[ 92 149 101  91 156 110  86] -> J_145
[124 148 178  94 154  87 128] -> J_905
[127 180 126 130  87 128 128] -> J_169
[134 110  81 158 101 172 109] -> J_602
which: [124 148 178  94 154  87 128]
J_905
which: [134 110  81 158 101 172 109]
J_602
which: [127 180 126 130  87 128 128]
J_169

[149 169  93  84 135 126 127] : J_582
[148 150 140  82 145 127  83] : J_837
[121  82 149  83  84  85  93] : J_410
which: [149 169  93  84 135 126 127]
J_582
both J_582 J_837: 
[127]
which: [121  82 149  83  84  85  93]
J_410
which: [148 150 140  82 145 127  83]
J_837

[ 82  98 121 104 153 119 164] : J_770
[163 165 146 173  82 105 136] : J_255
[105  93 118 140  92 152 152] : J_494
[163 165 146 173  82 130 136] : J_881
[110  72 120  97 164 100  98] : J_336
[105  84 118  90 168 105 101] : J_163
[105  86 118  93 164 113 110] : J_569
which: [105  93 118 140  92 152 152]
J_494
both J_881 J_770: 
[82]
both J_255 J_770: 
[82]

[148 155 138 125] = J_307
[109 103 117 127] = J_275
[147 156 134 119] = J_794
[147 155 134 113] = J_997
[117 113 123 131] = J_925
[109 101 120 133] = J_638
[146 154 134 120] = J_601
[112 143 140 138] = J_137
[ 95 155 112 156] = J_462
both J_925 J_997: 
[113]
both J_997 J_462: 
[155]
both J_462 J_137: 
[112]

[119 127 148 120 114]  J_633
[123 127 115 114 114]  J_181
[119 127 144 114 125]  J_10
which: [119 127 148 120 114]
J_633

[ 88  86 174 143  88  82 162  88  89  92  90] = J_623
[ 82 106  89 167 116 172 165 150  89  83  95] = J_344
[167 163 162  88 159  92  88  98 172  90 175] = J_949
[171 165  82  99 167 169  89 158 171 163 167] = J_306
[ 85  86 170 150  82  83 166  88  87  93  88] = J_445
[167 163 162  90 159 172  88  98  81 171 167] = J_550
both J_949 J_445: 
[88]
both J_550 J_445: 
[88]
which: [171 165  82  99 167 169  89 158 171 163 167]
J_306
which: [ 82 106  89 167 116 172 165 150  89  83  95]
J_344
which: [ 88  86 174 143  88  82 162  88  89  92  90]
J_623

[138 166 177 154 171  96 125 108 103 114 115 125 160 131 126  91 172 150
 108  96 132 130 102  86  97  86 160  97 154 161  84 115 120 119 103 177
 103 131 113 155 150 161]  J_851
[ 89 113 136 148 148 160 125 160 101 114 107 136 172 113 107  83 166  95
 124 178 101 113 124 107 119  89 107 154 178  95 148 100 107 160 106 148
  95 118 178 125  83 107]  J_792
[ 93 112 131 144 148 159 125 158 107  95 111 135 164 114 110  92  96  97
 127 174 104 166 127 113 123 147 107 153 170  96 149 105 110 157 112 165
 101 119 173 123  87 107]  J_469
which: [ 89 113 136 148 148 160 125 160 101 114 107 136 172 113 107  83 166  95
 124 178 101 113 124 107 119  89 107 154 178  95 148 100 107 160 106 148
  95 118 178 125  83 107]
J_792
which: [ 93 112 131 144 148 159 125 158 107  95 111 135 164 114 110  92  96  97
 127 174 104 166 127 113 123 147 107 153 170  96 149 105 110 157 112 165
 101 119 173 123  87 107]
J_469
which: [138 166 177 154 171  96 125 108 103 114 115 125 160 131 126  91 172 150
 108  96 132 130 102  86  97  86 160  97 154 161  84 115 120 119 103 177
 103 131 113 155 150 161]
J_851

[133 124 129 124 141 135 134 119 126 117 118 128 136 145 137 141 131 128
 121 119 141 142 140 142 130 131 127 117  98 137 120 132 124]  J_683
[149 106 135 125 138 126 127 132 110 120 121 125 141 128 120 146 122 111
 107 126 154 147 128 149 128 107 137 138 110 139 140 143 125]  J_933
[176 114 144 122 152 135 128 137 117 108 110 122 159 129 149 170 136  90
  81 122 188 172 131 176 129  83 148 148  83 107 152 161 122]  J_874
which: [133 124 129 124 141 135 134 119 126 117 118 128 136 145 137 141 131 128
 121 119 141 142 140 142 130 131 127 117  98 137 120 132 124]
J_683
which: [176 114 144 122 152 135 128 137 117 108 110 122 159 129 149 170 136  90
  81 122 188 172 131 176 129  83 148 148  83 107 152 161 122]
J_874
which: [149 106 135 125 138 126 127 132 110 120 121 125 141 128 120 146 122 111
 107 126 154 147 128 149 128 107 137 138 110 139 140 143 125]
J_933

[132 177 168 163 151 169] : J_293
[139 112 110 168 134 179] : J_809
[151  92 139 102 112 150] : J_656
both J_809 J_293: 
[168]
both J_293 J_809: 
[168]
both J_656 J_293: 
[151]
both J_293 J_656: 
[151]

[119 120  94 127 143 135  82] : J_755
[136 103 126 140 137 151 121] : J_75
[146 127 136 107 139 126 119] : J_982
[139 145 142 148 127 117 128] : J_689
[135 139 111 143 144 126 127] : J_110
both J_75 J_110: 
[126]
both J_110 J_75: 
[126]
which: [119 120  94 127 143 135  82]
J_755
which: [136 103 126 140 137 151 121]
J_75

[114 134 121 134 157 117 125 138 131 128 111 130 157 105 132 123 156 139
 119 130 157 140 126 132 143 139 121  88 136 151 145] -> J_249
[139 159 139 116 127 112 133 135 126 130 137 141 131 128 159 120 119 114
 105 148 115 143 140 108 138 104 142 147 176 101 140] -> J_540
[115 137 124  83 118 122 111 143 106 136 154 171 139 112 149 123 150 104
 117 146 123 115 120 102 123 135 157 110 150 117 137] -> J_450
[121 110 162 110 126  89 118 106 120 105 142  73 115 135 132 136 139 166
 154 117 159 137 118 178 113  91 167 114 140 133 156] -> J_308
[154 110 138 133 170 153 147 131 140 133 130  87 109  97 116  88 166 131
 107 138 133 141  97 124 157 107 104 126 125 147 155] -> J_97
[149 106 119 148 119 151 117 137 115 130 120 132 158 135 132 157  95 118
 130 136 135 140 155 138 126 143  98  96 119 141 156] -> J_167
[149 106 119 148 119 151 117 137 115 130 120 132 158 135 132 157  95 118
 130 136 135 140 155 138 126 143 147  96 119 135 110] -> J_575
[153 125  81 115 144 159 154  95 127 115 123 148 135 122 130 136 150 145
 137 100 153 119 159 110 131 125 131 150 140 124 121] -> J_207
[149 106 119 148 119 151 117 137 115 130 120 132 158 135 132 157  95 118
 130 136 135 140 155 138 125 143 147  96 131 135 110] -> J_889
[135 133 125 131 131 128 127 121 132 144 134 131 128 126 144 128 133 109
  98  71 100 153 100 114 119 130 115 159  94 151 116] -> J_138
which: [149 106 119 148 119 151 117 137 115 130 120 132 158 135 132 157  95 118
 130 136 135 140 155 138 126 143  98  96 119 141 156]
J_167
which: [114 134 121 134 157 117 125 138 131 128 111 130 157 105 132 123 156 139
 119 130 157 140 126 132 143 139 121  88 136 151 145]
J_249

[149 120 149 106 168 158 163 115 130 134 163  96 101 144 106 106 101 101
 154 101 120 163 101 110 115 139 154 135 111 115] : J_251
[132 165 147 100 136 156 123 148 115 116 164 156  99 152 124 128 116 112
 120 152 107 159 140 100 108 160 120 120 149 128] : J_31
[148 121 149 107 167 158 162 116 129 134 163  98 161 144 106 106 101 101
 153 102 120 163 102 112 115 140 153 134 111 116] : J_816
[130  90 111  95 125 166 141 110 151 126 165 101 170 106 140 135 150 155
 145 105 161  96 121 105 160 101 145 145 110 135] : J_426
[149 120 149 106 168 158 163 115 130 134 163  96 163 144 106 106 101 101
 154 120 115 115 156 153 136 133 110 125 151 142] : J_314
[133 171 151 166 138 162 122 152 113 137 171 161  94 157 123 128 113 109
 119 156 103 166 142 157 104 166 119 119 152 128] : J_742
[116 134 113 149 100 104 106 141 134 127  99 155 110 116 152 152 157 158
 114 151 143 100 154 144 148 119 114 130 145 144] : J_55
[114 142 114 156  96 105 100 146 132 128 101 165 100 119 155 155 160 160
 110 160 141 100 160 151 146 124 110 128 151 146] : J_928
which: [148 121 149 107 167 158 162 116 129 134 163  98 161 144 106 106 101 101
 153 102 120 163 102 112 115 140 153 134 111 116]
J_816
which: [149 120 149 106 168 158 163 115 130 134 163  96 163 144 106 106 101 101
 154 120 115 115 156 153 136 133 110 125 151 142]
J_314
which: [133 171 151 166 138 162 122 152 113 137 171 161  94 157 123 128 113 109
 119 156 103 166 142 157 104 166 119 119 152 128]
J_742
which: [114 142 114 156  96 105 100 146 132 128 101 165 100 119 155 155 160 160
 110 160 141 100 160 151 146 124 110 128 151 146]
J_928
which: [132 165 147 100 136 156 123 148 115 116 164 156  99 152 124 128 116 112
 120 152 107 159 140 100 108 160 120 120 149 128]
J_31

[ 74 185 184 161 175 184 135  70  74 184  75 182 176  77  72  73] = J_976
[185 157 180  69 185  71  82 186 185  73 188  72 185 187 185 184] = J_523
[185 150  80  70  71  73  85 185 185  70 188 175  70  72  73  73] = J_509
[ 74 185 184 161 175 184 135  70  74 184  70 185 184  72  71  75] = J_298
[185 150  80  70 181  73  85 185 185  70 188  75 183 187 184 186] = J_206
which: [185 150  80  70  71  73  85 185 185  70 188 175  70  72  73  73]
J_509
which: [185 150  80  70 181  73  85 185 185  70 188  75 183 187 184 186]
J_206

[ 74 180 180 114  75] -> J_239
[119  75 180 110  77] -> J_155
[130 180  76 137 181] -> J_453
[109  74 182 103  76] -> J_269
[146 180  77 148 180] -> J_780
[ 74 166 180  75 126] -> J_230
both J_269 J_239: 
[74]
both J_239 J_780: 
[180]
both J_453 J_780: 
[180]

[136 138 140  73] = J_78
[160  99 143 137] = J_904
[140 112 128 156] = J_358
[143 112 137 144] = J_485
both J_485 J_358: 
[112]
both J_358 J_78: 
[140]
which: [160  99 143 137]
J_904
which: [140 112 128 156]
J_358

